Below is a small trained network, with its code and all its weights. Each question gives an input and a class and asks what happens when units are switched off, that is, made to give their printed mean instead of their output.

import numpy as np


def w(rows, s, z=0):
    codes = np.array(rows[::2]) - 128.0
    scale = np.full(codes.shape[1], s)
    scale[-1] = z or s
    return codes * scale


def f(y):
    return y / 2 * (1 + np.tanh(0.7978845608 * (y + 0.044715 * y**3)))


def log_softmax(a):
    a = a - a.max(-1, keepdims=True)
    return a - np.log(np.exp(a).sum(-1, keepdims=True))


def net(x, mask):
    res = np.array(x, float).reshape(1, 7) / 4 @ E
    y = f(res @ A[0][:, :-1].T + A[0][:, -1])
    res = res + np.where(mask, y, B[0][:, -1]) @ B[0][:, :-1]
    return log_softmax(res[-1] @ U[:, :-1].T + U[:, -1])


A, B = {}, {}
E = w([
[94,115,234,97,87,160],'x0',
[50,46,100,194,152,171],'x1',
[129,127,129,126,128,126],'x2',
[216,103,149,137,175,206],'x3',
[99,221,144,196,150,157],'x4',
[172,96,176,206,113,62],'x5',
[106,130,156,105,254,98],'x6',
],0.0056)
A[0] = w([
[150,128,62,147,142,104,18],'neuron 0',
[151,40,90,70,59,113,102],'neuron 1',
[183,192,137,88,100,101,58],'neuron 2',
[215,116,135,144,115,231,77],'neuron 3',
[57,153,115,115,104,82,73],'neuron 4',
[147,66,123,84,137,107,34],'neuron 5',
[99,134,147,102,211,113,231],'neuron 6',
[177,126,8,152,76,135,156],'neuron 7',
[94,151,80,65,132,195,30],'neuron 8',
[141,127,78,132,136,109,4],'neuron 9',
[175,94,160,221,60,80,113],'neuron 10',
[181,183,138,83,98,107,85],'neuron 11',
[109,145,71,75,63,215,124],'neuron 12',
[73,145,101,128,38,64,82],'neuron 13',
[72,57,98,189,119,179,78],'neuron 14',
[112,210,138,190,125,156,27],'neuron 15',
[133,177,106,180,34,191,180],'neuron 16',
[100,108,220,98,51,186,105],'neuron 17',
],0.013,0.0043)
B[0] = w([
[116,132,164,213,128,126,130],'neuron 0',
[63,202,118,91,188,161,215],'neuron 1',
[97,109,126,122,60,170,178],'neuron 2',
[119,3,139,121,187,141,203],'neuron 3',
[148,60,150,123,162,153,169],'neuron 4',
[80,152,168,152,159,155,143],'neuron 5',
[120,128,109,84,123,47,224],'neuron 6',
[135,127,94,180,104,46,225],'neuron 7',
[178,140,223,168,111,149,163],'neuron 8',
[116,132,146,203,134,153,114],'neuron 9',
[198,167,200,98,120,117,236],'neuron 10',
[105,101,136,114,55,151,182],'neuron 11',
[202,162,172,97,115,110,221],'neuron 12',
[141,25,128,129,172,142,218],'neuron 13',
[89,103,140,92,25,175,212],'neuron 14',
[61,172,156,153,179,183,159],'neuron 15',
[78,162,94,58,164,85,254],'neuron 16',
[126,133,77,226,112,55,228],'neuron 17',
],0.03,0.0059)
U = w([
[130,139,106,66,139,60,207],'0',
[139,127,130,95,120,89,254],'1',
[91,100,139,114,10,171,78],'2',
[162,23,147,122,207,134,87],'3',
[227,178,242,121,127,110,108],'4',
[120,149,84,250,113,51,76],'5',
[41,209,137,91,210,160,80],'6',
[237,170,48,173,152,254,81],'7',
],0.0067,0.0099)

Each question gives the input, the list of numbers given to net, and the class t.
The units are the neurons (one row each of A and B). Each row of codes is followed by its name. A weight is (code - 128) times the scale printed after its matrix; where a second scale follows, it is the last column's (A, B and U).
mask holds one flag per neuron, in row order. A switched-off neuron (its flag False) gives its mean, the last column of its row in B, instead of its output. The means were averaged over made-up inputs and are rounded, as every weight is.
A unit's drop is (log p(t) with every unit on - log p(t) with that unit switched off) / (log p(t) with every unit on - log p(t) with every unit switched off).
The circuit of an input: a set's keep is (log p(t) with only the set's units on - log p(t) with every unit switched off) / (log p(t) with every unit on - log p(t) with every unit switched off). Starting from the 12 units with the biggest drops (on a tie, the unit counted first), units are removed one at a time, each time the one whose removal leaves the highest keep (on an exact tie, the one counted first), for as long as the keep stays at least 0.8.
units of the circuit, in order: the units of the circuit, biggest drop first
k most important neurons: the k neurons with the biggest drops, biggest first
input [-8,-5,5,7,-5,5,0], class 5: units of the circuit, in order -> neuron 7
input [-1,4,-1,-8,-2,-2,3], class 3: units of the circuit, in order -> neuron 4; neuron 13
input [5,4,1,-4,-7,6,5], class 6: units of the circuit, in order -> neuron 1; neuron 5
input [4,5,2,7,2,-6,-3], class 3: 2 most important neurons -> neuron 3; neuron 10
input [-5,4,2,-8,1,-8,6], class 3: 2 most important neurons -> neuron 4; neuron 10
input [-2,0,2,0,-4,5,3], class 4: units of the circuit, in order -> neuron 16; neuron 3
input [7,-6,-5,1,-7,4,0], class 5: 2 most important neurons -> neuron 17; neuron 14
input [-2,-2,3,-5,6,6,-4], class 4: 3 most important neurons -> neuron 10; neuron 3; neuron 1
input [-6,-4,-2,5,-2,8,3], class 4: 2 most important neurons -> neuron 10; neuron 16
input [1,5,2,-1,-2,6,5], class 4: 2 most important neurons -> neuron 16; neuron 17
input [4,0,6,7,4,7,6], class 3: 2 most important neurons -> neuron 3; neuron 16
input [4,-7,-2,-2,-1,4,-1], class 2: units of the circuit, in order -> neuron 2; neuron 11
input [-6,-4,-2,-8,-4,-2,-1], class 3: 3 most important neurons -> neuron 13; neuron 4; neuron 17
input [-5,-8,3,8,7,4,-4], class 2: units of the circuit, in order -> neuron 2
input [1,5,-2,-5,1,0,1], class 2: 3 most important neurons -> neuron 14; neuron 3; neuron 16
input [5,-8,-4,3,-7,1,-1], class 2: 3 most important neurons -> neuron 11; neuron 2; neuron 16
input [-5,4,0,3,-6,-3,1], class 6: 2 most important neurons -> neuron 1; neuron 17
input [8,-1,7,1,-5,4,6], class 5: units of the circuit, in order -> neuron 17; neuron 16
input [-7,-2,-2,0,8,8,5], class 4: units of the circuit, in order -> neuron 16; neuron 10
input [6,6,6,0,-7,0,-3], class 6: units of the circuit, in order -> neuron 1
input [0,4,1,-2,-2,0,1], class 2: units of the circuit, in order -> neuron 16; neuron 14
